Below are the code and all the weights of a small trained network. Each question names an input and a class and asks about switching units off, where a switched-off unit gives its printed mean instead of its output.

import numpy as np


def w(rows, s, z=0):
    codes = np.array(rows[::2]) - 128.0
    scale = np.full(codes.shape[1], s)
    scale[-1] = z or s
    return codes * scale


def f(y):
    return np.maximum(y, 0)


def log_softmax(a):
    a = a - a.max(-1, keepdims=True)
    return a - np.log(np.exp(a).sum(-1, keepdims=True))


def net(x, mask):
    res = np.array(x, float).reshape(1, 7) / 4 @ E
    y = f(res @ A[0][:, :-1].T + A[0][:, -1])
    res = res + np.where(mask, y, B[0][:, -1]) @ B[0][:, :-1]
    return log_softmax(res[-1] @ U[:, :-1].T + U[:, -1])


A, B = {}, {}
E = w([
[11,167,8],'x0',
[128,129,128],'x1',
[211,26,13],'x2',
[128,128,127],'x3',
[219,252,78],'x4',
[127,128,129],'x5',
[127,128,128],'x6',
],0.0034)
A[0] = w([
[166,170,109,97],'n0',
[160,170,113,75],'n1',
[78,142,78,100],'n2',
[160,119,161,94],'n3',
[166,173,114,81],'n4',
[179,112,173,91],'n5',
[82,188,191,144],'n6',
[107,154,155,135],'n7',
[41,1,169,2],'n8',
[106,135,109,106],'n9',
[113,95,147,78],'n10',
[178,110,181,76],'n11',
[108,154,156,138],'n12',
[215,101,220,92],'n13',
[148,155,120,84],'n14',
[113,104,137,68],'n15',
[161,81,72,155],'n16',
[178,113,177,91],'n17',
[92,140,101,113],'n18',
[203,226,98,45],'n19',
[190,205,102,64],'n20',
[81,141,75,89],'n21',
[56,152,57,88],'n22',
[179,60,52,158],'n23',
[176,60,54,159],'n24',
[80,185,184,140],'n25',
[99,77,148,35],'n26',
[113,106,136,71],'n27',
[122,117,133,105],'n28',
[108,155,157,140],'n29',
[86,140,86,98],'n30',
[64,208,208,135],'n31',
[135,102,108,140],'n32',
[105,135,112,117],'n33',
[59,148,61,96],'n34',
[144,123,149,109],'n35',
[93,62,158,32],'n36',
[148,157,120,84],'n37',
[163,81,76,163],'n38',
[169,115,178,100],'n39',
],0.0093,0.00056)
B[0] = w([
[80,153,133,173],'n0',
[83,149,133,167],'n1',
[164,138,71,179],'n2',
[150,133,90,172],'n3',
[80,152,133,173],'n4',
[162,134,73,193],'n5',
[157,74,192,217],'n6',
[140,104,156,167],'n7',
[5,212,140,243],'n8',
[143,131,106,148],'n9',
[98,150,125,157],'n10',
[163,135,66,198],'n11',
[140,104,155,168],'n12',
[191,138,22,254],'n13',
[100,140,132,152],'n14',
[106,143,129,147],'n15',
[151,89,187,195],'n16',
[162,134,70,196],'n17',
[153,132,93,161],'n18',
[23,175,141,223],'n19',
[43,167,137,205],'n20',
[166,136,74,179],'n21',
[180,139,46,202],'n22',
[159,71,214,224],'n23',
[159,73,212,221],'n24',
[156,79,189,211],'n25',
[80,160,130,170],'n26',
[108,142,129,145],'n27',
[119,135,128,137],'n28',
[141,103,155,169],'n29',
[159,137,81,171],'n30',
[165,58,213,244],'n31',
[133,114,155,156],'n32',
[144,131,108,148],'n33',
[178,141,51,198],'n34',
[140,129,107,153],'n35',
[67,170,127,185],'n36',
[99,140,132,153],'n37',
[149,89,188,195],'n38',
[160,132,74,192],'n39',
],0.034,0.0033)
U = w([
[160,50,224,223],'0',
[183,144,38,142],'1',
[1,193,155,2],'2',
],0.0083,0.00034)

Each question gives the input, the list of numbers given to net, and the class t.
The units are the neurons (one row each of A and B). Each row of codes is followed by its name. A weight is (code - 128) times the scale printed after its matrix; where a second scale follows, it is the last column's (A, B and U).
mask holds one flag per neuron, in row order. A switched-off neuron (its flag False) gives its mean, the last column of its row in B, instead of its output. The means were averaged over made-up inputs and are rounded, as every weight is.
A unit's drop is (log p(t) with every unit on - log p(t) with that unit switched off) / (log p(t) with every unit on - log p(t) with every unit switched off).
The circuit of an input: a set's keep is (log p(t) with only the set's units on - log p(t) with every unit switched off) / (log p(t) with every unit on - log p(t) with every unit switched off). Starting from the 12 units with the biggest drops (on a tie, the unit counted first), units are removed one at a time, each time the one whose removal leaves the highest keep (on an exact tie, the one counted first), for as long as the keep stays at least 0.8.
units of the circuit, in order: the units of the circuit, biggest drop first
unit that matters most: the unit with the biggest drop
top k neurons: the k neurons with the biggest drops, biggest first
drop when u is switched off: that unit's drop, to one decimal
input [-4,-3,-1,-3,3,6,1], class 1: unit that matters most -> n8
input [-8,-4,-7,0,4,4,7], class 1: top 2 neurons -> n13; n11
input [-6,-4,-4,-4,5,1,2], class 1: top 2 neurons -> n13; n8
input [8,-8,-7,-4,0,-7,0], class 1: top 2 neurons -> n22; n34
input [3,-1,-6,3,6,0,-3], class 0: top 3 neurons -> n31; n8; n6
input [-4,-3,7,-2,8,8,-6], class 2: top 3 neurons -> n19; n20; n31
input [8,-3,-2,2,-7,4,1], class 1: top 2 neurons -> n22; n34
input [-6,8,6,7,7,2,2], class 2: top 2 neurons -> n19; n20
input [4,2,4,6,2,-8,3], class 0: top 2 neurons -> n13; n23
input [4,2,-5,-3,3,-5,4], class 0: top 2 neurons -> n31; n13
input [5,-1,6,3,0,-7,3], class 0: top 2 neurons -> n23; n24
input [2,-7,3,-2,-7,-7,4], class 2: drop when n8 is switched off -> 0.3
input [-5,1,8,7,6,7,-4], class 0: drop when n24 is switched off -> 0.1
input [3,-6,6,5,8,6,1], class 2: units of the circuit, in order -> n19
input [3,-7,4,0,1,4,-2], class 0: drop when n13 is switched off -> 0.2
